Below are the code and all the weights of a small trained network. Each question names an input and a class and asks about switching units off, where a switched-off unit gives its printed mean instead of its output.

import numpy as np


def w(rows, s, z=0):
    codes = np.array(rows[::2]) - 128.0
    scale = np.full(codes.shape[1], s)
    scale[-1] = z or s
    return codes * scale


def norm(h):
    return h / np.sqrt((h * h).mean(-1, keepdims=True) + 1e-5)


def f(y):
    return np.maximum(y, 0)


def log_softmax(a):
    a = a - a.max(-1, keepdims=True)
    return a - np.log(np.exp(a).sum(-1, keepdims=True))


def net(x, mask):
    res = np.array(x, float).reshape(1, 3) / 4 @ E
    u = 0
    for l in range(4):
        y = f(norm(res) @ A[l][:, :-1].T + A[l][:, -1])
        res = res + np.where(mask[u : u + 3], y, B[l][:, -1]) @ B[l][:, :-1]
        u += 3
    return log_softmax(norm(res)[-1] @ U[:, :-1].T + U[:, -1])


A, B = {}, {}
E = w([
[123,53,98,87,72,170,252,94,135,150,207],'x0',
[126,124,127,129,125,130,130,127,129,135,122],'x1',
[135,196,82,125,142,128,199,104,110,183,167],'x2',
],0.0018)
A[0] = w([
[153,251,137,110,135,117,126,93,78,168,48,3],'L0N1',
[196,136,56,54,184,178,128,44,79,201,145,7],'L0N2',
[106,39,145,54,39,160,219,103,129,107,192,128],'L0N3',
],0.0017,0.002)
B[0] = w([
[212,150,238,44,119,186,115,108,231,110,94,168],'L0N1',
[134,143,85,196,165,50,217,3,129,231,225,157],'L0N2',
[89,161,142,110,107,58,148,113,222,188,189,253],'L0N3',
],0.0036,0.0024)
A[1] = w([
[57,71,106,121,91,51,171,100,146,119,195,167],'L1N1',
[177,239,92,146,164,143,174,87,121,195,145,230],'L1N2',
[209,252,102,115,173,147,173,26,20,206,97,254],'L1N3',
],0.0029,0.00084)
B[1] = w([
[137,107,112,145,167,71,148,226,136,204,148,237],'L1N1',
[75,180,104,127,3,145,144,68,34,65,28,252],'L1N2',
[175,99,199,63,193,125,56,156,217,88,150,246],'L1N3',
],0.0041,0.0037)
A[2] = w([
[92,41,114,82,164,139,129,164,227,208,225,140],'L2N1',
[165,67,198,192,215,117,72,251,208,202,215,6],'L2N2',
[139,133,138,200,163,193,25,31,60,52,73,213],'L2N3',
],0.0031,0.002)
B[2] = w([
[146,152,191,100,169,152,48,120,114,25,81,212],'L2N1',
[66,92,160,119,203,36,63,229,230,77,252,187],'L2N2',
[118,101,40,137,46,228,178,102,76,169,140,254],'L2N3',
],0.0042,0.0048)
A[3] = w([
[156,188,78,88,158,28,235,90,91,203,163,2],'L3N1',
[36,70,42,204,130,159,146,255,83,179,189,182],'L3N2',
[223,152,165,135,166,193,112,58,110,106,35,5],'L3N3',
],0.0038,0.0019)
B[3] = w([
[197,142,62,168,197,110,158,96,72,192,156,196],'L3N1',
[74,75,91,216,143,172,120,126,92,144,71,254],'L3N2',
[190,183,254,73,58,130,174,95,163,70,117,179],'L3N3',
],0.0052,0.0046)
U = w([
[25,44,46,250,100,247,46,127,60,115,37,238],'0',
[36,58,191,85,218,22,52,229,231,52,213,11],'1',
[198,236,203,33,2,217,130,23,125,34,36,159],'2',
[214,214,36,116,203,28,230,37,44,225,198,17],'3',
],0.0044,0.0012)

Each question gives the input, the list of numbers given to net, and the class t.
The units are the neurons (one row each of A and B). Each row of codes is followed by its name. A weight is (code - 128) times the scale printed after its matrix; where a second scale follows, it is the last column's (A, B and U).
mask holds one flag per neuron, layer by layer. A switched-off neuron (its flag False) gives its mean, the last column of its row in B, instead of its output. The means were averaged over made-up inputs and are rounded, as every weight is.
A unit's drop is (log p(t) with every unit on - log p(t) with that unit switched off) / (log p(t) with every unit on - log p(t) with every unit switched off).
The circuit of an input: a set's keep is (log p(t) with only the set's units on - log p(t) with every unit switched off) / (log p(t) with every unit on - log p(t) with every unit switched off). Starting from all 12 units, units are removed one at a time, each time the one whose removal leaves the highest keep (on an exact tie, the one counted first), for as long as the keep stays at least 0.8.
circuit, biggest first: the units of the circuit, biggest drop first
unit that matters most: the unit with the biggest drop
top k neurons: the k neurons with the biggest drops, biggest first
k most important neurons of layer l: the k neurons of layer l with the biggest drops, biggest first
drop of u: that unit's drop, to one decimal
input [-1,4,7], class 2: circuit, biggest first	[L1N2 L1N3]
input [6,8,1], class 3: unit that matters most	L1N3
input [5,-7,1], class 3: top 4 neurons	[L1N3 L0N3 L2N3 L2N2]
input [4,1,1], class 3: top 3 neurons	[L1N3 L0N3 L2N3]
input [2,-7,0], class 1: top 3 neurons	[L2N3 L1N1 L2N1]
input [-5,1,1], class 2: top 2 neurons	[L1N1 L2N2]
input [4,3,2], class 3: top 2 neurons	[L1N3 L1N2]
input [-1,8,8], class 2: 2 most important neurons of layer 1	[L1N2 L1N3]
input [5,-1,1], class 3: top 4 neurons	[L1N3 L0N3 L2N3 L2N2]
input [0,-7,1], class 2: 2 most important neurons of layer 1	[L1N2 L1N3]
input [8,0,-3], class 1: drop of L0N3	0.0
input [-4,-4,8], class 2: drop of L1N2	0.4
input [-1,-5,3], class 2: drop of L1N2	0.2
input [2,-8,3], class 3: unit that matters most	L1N2
input [4,-3,3], class 3: drop of L1N2	3.0
